Below are the code and all the weights of a small trained network. Each question names an input and a class and asks about switching units off, where a switched-off unit gives its printed mean instead of its output.

import numpy as np


def w(rows, s, z=0):
    codes = np.array(rows[::2]) - 128.0
    scale = np.full(codes.shape[1], s)
    scale[-1] = z or s
    return codes * scale


def f(y):
    return y / 2 * (1 + np.tanh(0.7978845608 * (y + 0.044715 * y**3)))


def log_softmax(a):
    a = a - a.max(-1, keepdims=True)
    return a - np.log(np.exp(a).sum(-1, keepdims=True))


def net(x, mask):
    res = np.array(x, float).reshape(1, 8) / 4 @ E
    y = f(res @ A[0][:, :-1].T + A[0][:, -1])
    res = res + np.where(mask, y, B[0][:, -1]) @ B[0][:, :-1]
    return log_softmax(res[-1] @ U[:, :-1].T + U[:, -1])


A, B = {}, {}
E = w([
[192,70,54,114,174,118,95,124,126,115],'x0',
[195,139,179,254,161,137,83,123,120,185],'x1',
[135,83,121,118,151,112,70,82,147,157],'x2',
[171,112,109,136,144,116,166,169,63,72],'x3',
[77,115,115,72,99,134,108,66,182,89],'x4',
[148,95,183,141,98,77,129,154,232,204],'x5',
[164,139,145,46,218,140,106,52,198,137],'x6',
[193,103,180,147,69,120,79,67,151,69],'x7',
],0.0099)
A[0] = w([
[82,126,148,104,131,104,154,93,182,196,167],'N0',
[170,152,141,111,156,170,115,12,141,113,209],'N1',
[131,56,24,32,166,151,132,117,95,78,176],'N2',
[78,121,145,111,95,114,255,108,143,186,253],'N3',
[135,158,210,85,168,149,102,79,132,114,184],'N4',
[122,123,207,181,75,60,51,75,198,159,200],'N5',
[138,93,186,142,132,94,85,76,122,103,137],'N6',
],0.009,0.0029)
B[0] = w([
[55,169,88,55,130,138,98,125,172,192,191],'N0',
[178,113,127,164,187,194,128,1,216,98,222],'N1',
[119,49,92,34,192,76,205,109,80,120,243],'N2',
[79,215,58,85,130,134,122,220,153,145,195],'N3',
[54,147,170,89,176,226,110,164,180,88,193],'N4',
[210,122,130,63,48,131,42,117,161,177,245],'N5',
[145,80,102,142,52,202,153,52,154,114,179],'N6',
],0.0085,0.013)
U = w([
[116,180,107,132,84,117,183,207,95,40,159],'0',
[105,176,122,116,134,115,73,171,179,175,60],'1',
[131,148,180,153,176,209,126,110,166,78,113],'2',
[200,97,139,121,53,126,46,121,132,130,92],'3',
[160,146,138,251,175,112,117,189,87,156,253],'4',
[130,65,54,106,161,74,154,121,102,115,92],'5',
],0.011,0.0036)

Each question gives the input, the list of numbers given to net, and the class t.
The units are the neurons (one row each of A and B). Each row of codes is followed by its name. A weight is (code - 128) times the scale printed after its matrix; where a second scale follows, it is the last column's (A, B and U).
mask holds one flag per neuron, in row order. A switched-off neuron (its flag False) gives its mean, the last column of its row in B, instead of its output. The means were averaged over made-up inputs and are rounded, as every weight is.
A unit's drop is (log p(t) with every unit on - log p(t) with that unit switched off) / (log p(t) with every unit on - log p(t) with every unit switched off).
The circuit of an input: a set's keep is (log p(t) with only the set's units on - log p(t) with every unit switched off) / (log p(t) with every unit on - log p(t) with every unit switched off). Starting from all 7 units, units are removed one at a time, each time the one whose removal leaves the highest keep (on an exact tie, the one counted first), for as long as the keep stays at least 0.8.
units of the circuit, in order: the units of the circuit, biggest drop first
unit that matters most: the unit with the biggest drop
top k neurons: the k neurons with the biggest drops, biggest first
drop of u: that unit's drop, to one decimal
input [7,-3,-8,1,5,-6,-8,-5], class 5: units of the circuit, in order => N2
input [6,-1,-3,-5,1,-6,-3,8], class 5: units of the circuit, in order => N5; N2
input [-6,6,-7,4,8,7,6,2], class 1: top 4 neurons => N5; N0; N4; N3
input [1,1,-6,-6,5,-4,-4,-4], class 0: top 3 neurons => N5; N1; N0
input [-2,-5,-2,-7,7,-5,5,-8], class 5: top 2 neurons => N2; N5
input [5,6,-5,0,-3,-6,5,-6], class 4: units of the circuit, in order => N0; N6; N5
input [-2,-4,-6,-3,-2,1,1,-5], class 0: top 2 neurons => N5; N1
input [-7,-6,-1,0,-6,-2,5,0], class 0: top 3 neurons => N5; N1; N3
input [0,-5,-6,-3,-8,7,-5,4], class 0: top 2 neurons => N1; N0
input [3,0,-6,7,3,4,-1,3], class 0: top 3 neurons => N5; N1; N2
input [-7,-3,-5,4,-7,5,0,6], class 0: top 3 neurons => N1; N3; N0
input [3,1,-3,6,-7,6,5,-8], class 4: top 2 neurons => N2; N5
input [3,8,-8,2,4,-7,-8,0], class 4: top 2 neurons => N2; N3
input [1,1,-4,-2,-6,-6,-1,-1], class 4: unit that matters most => N2
input [3,4,7,5,8,-6,-1,7], class 2: drop of N1 => 1.0
input [-2,4,-6,-4,4,-3,-4,-1], class 0: drop of N2 => -0.1
input [3,-8,-1,-3,-6,7,-2,3], class 1: drop of N6 => 0.1
input [-8,3,-7,4,0,5,3,8], class 3: drop of N5 => 2.1
